Below is a small trained network, with its code and all its weights. Each question gives an input and a class and asks what happens when units are switched off, that is, made to give their printed mean instead of their output.

import numpy as np


def w(rows, s, z=0):
    codes = np.array(rows[::2]) - 128.0
    scale = np.full(codes.shape[1], s)
    scale[-1] = z or s
    return codes * scale


def f(y):
    return y / 2 * (1 + np.tanh(0.7978845608 * (y + 0.044715 * y**3)))


def log_softmax(a):
    a = a - a.max(-1, keepdims=True)
    return a - np.log(np.exp(a).sum(-1, keepdims=True))


def net(x, mask):
    res = np.array(x, float).reshape(1, 6) / 4 @ E
    y = f(res @ A[0][:, :-1].T + A[0][:, -1])
    res = res + np.where(mask, y, B[0][:, -1]) @ B[0][:, :-1]
    return log_softmax(res[-1] @ U[:, :-1].T + U[:, -1])


A, B = {}, {}
E = w([
[131,131,125,133,124,137,125,121,129],'x0',
[102,203,136,53,6,167,157,188,162],'x1',
[194,106,98,66,219,199,255,179,108],'x2',
[29,99,186,254,108,184,200,146,64],'x3',
[122,129,73,171,120,143,122,152,128],'x4',
[151,124,86,206,126,120,150,181,167],'x5',
],0.0058)
A[0] = w([
[197,68,128,119,156,160,176,193,141,103],'N1',
[146,117,105,164,217,87,87,83,83,72],'N2',
[83,222,128,81,42,171,149,146,175,53],'N3',
[229,194,3,64,148,71,54,122,189,2],'N4',
[123,197,140,95,74,153,137,215,123,65],'N5',
[140,107,119,166,201,76,118,85,97,38],'N6',
[139,151,127,209,70,29,91,143,176,87],'N7',
[185,157,197,31,130,14,146,73,155,238],'N8',
[79,101,144,140,77,38,96,87,133,59],'N9',
[171,75,130,81,147,183,183,149,97,19],'N10',
[163,153,84,129,194,196,183,171,161,56],'N11',
[115,123,153,168,89,106,52,107,160,73],'N12',
],0.0066,0.0047)
B[0] = w([
[111,148,121,79,130,171,66,168,48,162],'N1',
[255,35,205,141,73,166,129,232,199,154],'N2',
[223,35,188,138,158,118,130,212,174,178],'N3',
[78,189,188,234,79,217,211,138,92,208],'N4',
[226,61,193,132,181,123,140,193,162,155],'N5',
[198,39,216,126,19,240,93,151,192,138],'N6',
[99,141,89,31,237,198,42,128,73,163],'N7',
[88,106,62,202,106,132,136,172,82,254],'N8',
[179,197,143,63,139,238,106,152,65,151],'N9',
[161,225,186,76,187,238,105,128,81,142],'N10',
[93,154,124,28,180,186,58,97,80,155],'N11',
[175,161,146,94,200,204,82,127,64,151],'N12',
],0.0079,0.0067)
U = w([
[138,199,143,16,181,176,61,109,80,18],'0',
[120,112,94,149,126,117,136,144,126,254],'1',
[217,54,183,125,98,134,127,162,227,32],'2',
[95,125,86,126,121,110,132,129,118,252],'3',
[65,175,153,224,80,173,201,118,102,59],'4',
[124,136,94,124,126,97,127,114,144,247],'5',
[116,165,44,86,139,1,150,27,207,16],'6',
],0.01,0.0081)

Each question gives the input, the list of numbers given to net, and the class t.
The units are the neurons (one row each of A and B). Each row of codes is followed by its name. A weight is (code - 128) times the scale printed after its matrix; where a second scale follows, it is the last column's (A, B and U).
mask holds one flag per neuron, in row order. A switched-off neuron (its flag False) gives its mean, the last column of its row in B, instead of its output. The means were averaged over made-up inputs and are rounded, as every weight is.
A unit's drop is (log p(t) with every unit on - log p(t) with that unit switched off) / (log p(t) with every unit on - log p(t) with every unit switched off).
The circuit of an input: a set's keep is (log p(t) with only the set's units on - log p(t) with every unit switched off) / (log p(t) with every unit on - log p(t) with every unit switched off). Starting from all 12 units, units are removed one at a time, each time the one whose removal leaves the highest keep (on an exact tie, the one counted first), for as long as the keep stays at least 0.8.
units of the circuit, in order: the units of the circuit, biggest drop first
most important unit: the unit with the biggest drop
top k neurons: the k neurons with the biggest drops, biggest first
drop when u is switched off: that unit's drop, to one decimal
input [-6,-3,1,-6,4,-2], class 4: units of the circuit, in order => (N4, N7)
input [-3,6,-6,3,5,1], class 0: most important unit => N7
input [1,2,7,6,7,6], class 0: units of the circuit, in order => (N11, N1)
input [-3,5,-7,1,-6,3], class 0: units of the circuit, in order => (N7, N9)
input [-2,4,3,8,-3,8], class 3: units of the circuit, in order => (N4, N8)
input [-6,7,-5,3,-1,-4], class 2: top 2 neurons => (N3, N5)
input [-1,7,6,0,-5,-4], class 2: top 3 neurons => (N3, N5, N7)
input [-2,2,5,5,3,8], class 3: units of the circuit, in order => (N4, N11)
input [-5,7,4,3,6,-5], class 2: top 3 neurons => (N3, N5, N8)
input [-1,5,4,1,3,3], class 2: top 2 neurons => (N5, N8)
input [-1,-3,-5,-3,4,3], class 0: top 2 neurons => (N7, N12)
input [-2,5,-5,2,-4,2], class 0: units of the circuit, in order => (N7, N4)
input [-3,-7,-4,-6,-8,-7], class 1: top 4 neurons => (N8, N3, N5, N4)
input [-2,1,1,-6,-8,-4], class 1: most important unit => N8
input [5,-2,1,-7,-6,0], class 4: units of the circuit, in order => (N4, N8)
input [2,7,-4,6,-3,-7], class 2: units of the circuit, in order => (N3, N5)
input [-4,5,3,8,8,2], class 1: top 2 neurons => (N4, N5)
input [-6,-6,-5,1,-2,-3], class 2: top 2 neurons => (N2, N6)
input [-2,-7,-6,-4,-3,3], class 2: top 2 neurons => (N2, N6)
input [-3,7,4,-6,-6,-3], class 2: units of the circuit, in order => (N3)
input [-2,-6,-4,-7,2,5], class 4: top 2 neurons => (N4, N3)
input [-8,4,6,-8,-4,3], class 4: top 3 neurons => (N4, N8, N7)
input [-7,7,-3,4,3,-6], class 2: drop when N3 is switched off => 0.4
